Below is a small trained network, with its code and all its weights. Each question gives an input and a target symbol and asks what happens when units are switched off, that is, made to give their printed mean instead of their output.

import numpy as np


def w(rows, s, z=0):
    codes = np.array(rows[::2]) - 128.0
    scale = np.full(codes.shape[1], s)
    scale[-1] = z or s
    return codes * scale


def norm(h):
    return h / np.sqrt((h * h).mean(-1, keepdims=True) + 1e-5)


def f(y):
    return y / 2 * (1 + np.tanh(0.7978845608 * (y + 0.044715 * y**3)))


def softmax(a):
    e = np.exp(a - a.max(-1, keepdims=True))
    return e / e.sum(-1, keepdims=True)


def log_softmax(a):
    a = a - a.max(-1, keepdims=True)
    return a - np.log(np.exp(a).sum(-1, keepdims=True))


def net(x, mask):
    ids = ['ΘΛΣαβγδεζημπ'.index(c) for c in x.split()]
    T = len(ids)
    res = E[ids] + P[:T]
    u = 0
    for l in range(2):
        q, k, v = (norm(res) @ M[l].T for M in (Q, K, V))
        z = softmax(np.where(np.tri(T) > 0, q @ k.T / 3**0.5, -1e9)) @ v
        res = res + np.where(mask[u], z, O[l][:, -1]) @ O[l][:, :-1]
        u += 1
        y = f(norm(res) @ A[l][:, :-1].T + A[l][:, -1])
        res = res + np.where(mask[u : u + 16], y, B[l][:, -1]) @ B[l][:, :-1]
        u += 16
    return log_softmax(norm(res)[-1] @ U[:, :-1].T + U[:, -1])


Q, K, V, O, A, B = {}, {}, {}, {}, {}, {}
E = w([
[112,196,207],'Θ',
[128,189,245],'Λ',
[138,188,152],'Σ',
[183,109,180],'α',
[94,209,220],'β',
[81,79,162],'γ',
[146,146,152],'δ',
[188,156,186],'ε',
[94,192,176],'ζ',
[90,107,54],'η',
[66,70,214],'μ',
[254,123,163],'π',
],0.0073)
P = w([
[9,166,196],'0',
[173,6,223],'1',
[36,195,196],'2',
[190,14,203],'3',
[53,207,172],'4',
[203,17,172],'5',
[68,219,139],'6',
[215,31,152],'7',
[95,235,115],'8',
[232,48,131],'9',
[33,189,212],'10',
],0.002)
Q[0] = w([
[180,5,9],'L0H0',
[75,246,191],'L0H0',
[121,82,60],'L0H0',
],0.022)
K[0] = w([
[40,45,238],'L0H0',
[164,182,6],'L0H0',
[57,121,132],'L0H0',
],0.012)
V[0] = w([
[104,196,252],'L0H0',
[37,242,223],'L0H0',
[111,81,20],'L0H0',
],0.0025)
O[0] = w([
[35,53,184,253],'L0H0',
[85,81,252,248],'L0H0',
[208,186,121,23],'L0H0',
],0.0032,0.002)
A[0] = w([
[21,80,62,100],'L0N0',
[149,130,124,150],'L0N1',
[134,188,88,85],'L0N2',
[119,123,131,109],'L0N3',
[151,161,86,158],'L0N4',
[123,132,119,34],'L0N5',
[167,42,90,8],'L0N6',
[189,48,137,92],'L0N7',
[110,140,134,67],'L0N8',
[129,119,138,155],'L0N9',
[131,170,152,89],'L0N10',
[114,128,151,103],'L0N11',
[100,75,2,22],'L0N12',
[58,184,81,66],'L0N13',
[156,80,98,79],'L0N14',
[111,129,161,96],'L0N15',
],0.0093,0.0011)
B[0] = w([
[157,99,217,250],'L0N0',
[125,112,155,118],'L0N1',
[136,103,182,107],'L0N2',
[132,135,120,135],'L0N3',
[143,103,153,89],'L0N4',
[116,136,130,97],'L0N5',
[50,95,150,126],'L0N6',
[129,93,252,168],'L0N7',
[122,138,106,143],'L0N8',
[140,126,124,155],'L0N9',
[116,98,117,212],'L0N10',
[141,131,93,189],'L0N11',
[197,128,43,188],'L0N12',
[101,210,164,165],'L0N13',
[81,102,153,97],'L0N14',
[145,129,80,221],'L0N15',
],0.018,0.0022)
Q[1] = w([
[115,19,146],'L1H0',
[50,52,190],'L1H0',
[244,184,220],'L1H0',
],0.011)
K[1] = w([
[83,1,51],'L1H0',
[143,58,25],'L1H0',
[250,82,254],'L1H0',
],0.0095)
V[1] = w([
[153,115,101],'L1H0',
[141,249,168],'L1H0',
[208,233,135],'L1H0',
],0.0022)
O[1] = w([
[142,152,102,110],'L1H0',
[81,144,34,254],'L1H0',
[137,166,1,254],'L1H0',
],0.0025,0.0009)
A[1] = w([
[193,162,132,115],'L1N0',
[27,14,73,252],'L1N1',
[192,51,153,119],'L1N2',
[95,108,232,84],'L1N3',
[202,2,73,124],'L1N4',
[137,117,84,139],'L1N5',
[212,225,228,98],'L1N6',
[213,201,193,101],'L1N7',
[94,212,201,70],'L1N8',
[187,164,135,102],'L1N9',
[48,54,69,154],'L1N10',
[111,140,222,92],'L1N11',
[156,50,119,88],'L1N12',
[186,185,169,92],'L1N13',
[158,80,122,119],'L1N14',
[84,147,228,70],'L1N15',
],0.0078,0.0027)
B[1] = w([
[98,125,98,175],'L1N0',
[80,11,29,160],'L1N1',
[169,143,227,207],'L1N2',
[83,201,48,211],'L1N3',
[92,6,199,207],'L1N4',
[100,162,85,147],'L1N5',
[176,59,43,252],'L1N6',
[135,69,60,216],'L1N7',
[165,63,225,176],'L1N8',
[105,118,101,164],'L1N9',
[109,87,59,124],'L1N10',
[132,198,89,189],'L1N11',
[175,80,211,141],'L1N12',
[137,88,88,174],'L1N13',
[122,110,179,140],'L1N14',
[155,212,107,183],'L1N15',
],0.016,0.0031)
U = w([
[92,129,80,75],'Θ',
[230,55,51,109],'Λ',
[67,69,137,206],'Σ',
[110,176,194,125],'α',
[76,191,70,88],'β',
[22,133,198,63],'γ',
[149,197,126,168],'δ',
[255,170,142,172],'ε',
[114,135,86,111],'ζ',
[151,102,201,199],'η',
[57,134,154,2],'μ',
[147,172,203,189],'π',
],0.013,0.0055)

Each question gives the input, a string of symbols that net reads in full, and the target symbol t.
The units are the heads (3 rows each of Q, K, V and O) and the neurons (one row each of A and B). Each row of codes is followed by its name. A weight is (code - 128) times the scale printed after its matrix; where a second scale follows, it is the last column's (O, A, B and U).
mask holds one flag per unit, layer by layer, with each layer's heads first. A switched-off unit (its flag False) gives its mean, the last column of its rows in O or B, instead of its output. The means were averaged over made-up inputs and are rounded, as every weight is.
A unit's drop is (log p(t) with every unit on - log p(t) with that unit switched off) / (log p(t) with every unit on - log p(t) with every unit switched off).
The circuit of an input: a set's keep is (log p(t) with only the set's units on - log p(t) with every unit switched off) / (log p(t) with every unit on - log p(t) with every unit switched off). Starting from the 12 units with the biggest drops (on a tie, the unit counted first), units are removed one at a time, each time the one whose removal leaves the highest keep (on an exact tie, the one counted first), for as long as the keep stays at least 0.8.
units of the circuit, in order: the units of the circuit, biggest drop first
most important unit: the unit with the biggest drop
k most important neurons: the k neurons with the biggest drops, biggest first
top k neurons in layer l: the k neurons of layer l with the biggest drops, biggest first
input η Λ Σ Σ Σ Σ, target Σ: units of the circuit, in order -> (L0N13; L1N4)
input α Λ η π ε γ α Σ ε, target Σ: units of the circuit, in order -> (L0N13; L1N4; L0N10)
input γ η η ζ γ γ Σ Σ Θ, target β: most important unit -> L0N7
input Λ π η Σ ε β Λ η Σ Σ α, target η: top 4 neurons in layer 0 -> (L0N13; L0N0; L0N15; L0N7)
input Σ Σ Λ, target β: top 2 neurons in layer 1 -> (L1N4; L1N2)
input Σ Σ Σ Σ γ γ Σ Σ, target Σ: 2 most important neurons -> (L0N13; L0N0)
input π Σ π Σ α π Λ Σ Σ α ε, target Σ: units of the circuit, in order -> (L0N13; L0N0; L1N4)
input Σ η Θ, target Λ: top 2 neurons in layer 0 -> (L0N2; L0N12)
input ζ η Θ, target Λ: 2 most important neurons -> (L1N8; L0N2)
input Σ Λ η Σ Σ Σ Σ Σ Λ, target β: 2 most important neurons -> (L0N7; L0N0)
input α γ ζ, target π: 2 most important neurons -> (L0N12; L1N8)
input Σ γ Λ η η Σ π, target ε: top 3 neurons in layer 0 -> (L0N7; L0N12; L0N13)
input ζ γ Σ Θ Θ, target β: top 4 neurons in layer 1 -> (L1N4; L1N2; L1N12; L1N6)
input Σ η β, target Λ: units of the circuit, in order -> (L1N6)
input Σ η Λ η η Σ π Σ Σ, target ε: 3 most important neurons -> (L1N1; L0N13; L0N12)
input Σ Σ δ Σ Σ Σ ζ, target π: top 4 neurons in layer 0 -> (L0N12; L0N13; L0N0; L0N7)
input Σ α α, target η: top 4 neurons in layer 0 -> (L0N13; L0N0; L0N15; L0N6)
input η α ε γ, target γ: top 3 neurons in layer 0 -> (L0N13; L0N6; L0N7)
input β β π η Σ, target ε: 3 most important neurons -> (L0N13; L1N1; L0N12)
input η η Λ Σ ζ γ Σ Λ Σ, target β: top 2 neurons in layer 0 -> (L0N7; L0N0)
input π Σ ζ, target ε: 2 most important neurons -> (L0N13; L1N8)
input δ α Σ ε, target ε: most important neuron -> (L0N7)
input Σ Σ Σ, target β: 4 most important neurons -> (L0N7; L0N0; L1N4; L1N6)
input α π β, target ε: top 2 neurons in layer 1 -> (L1N4; L1N8)
input Σ η η γ α Σ π Σ γ, target ε: 2 most important neurons -> (L0N0; L0N12)
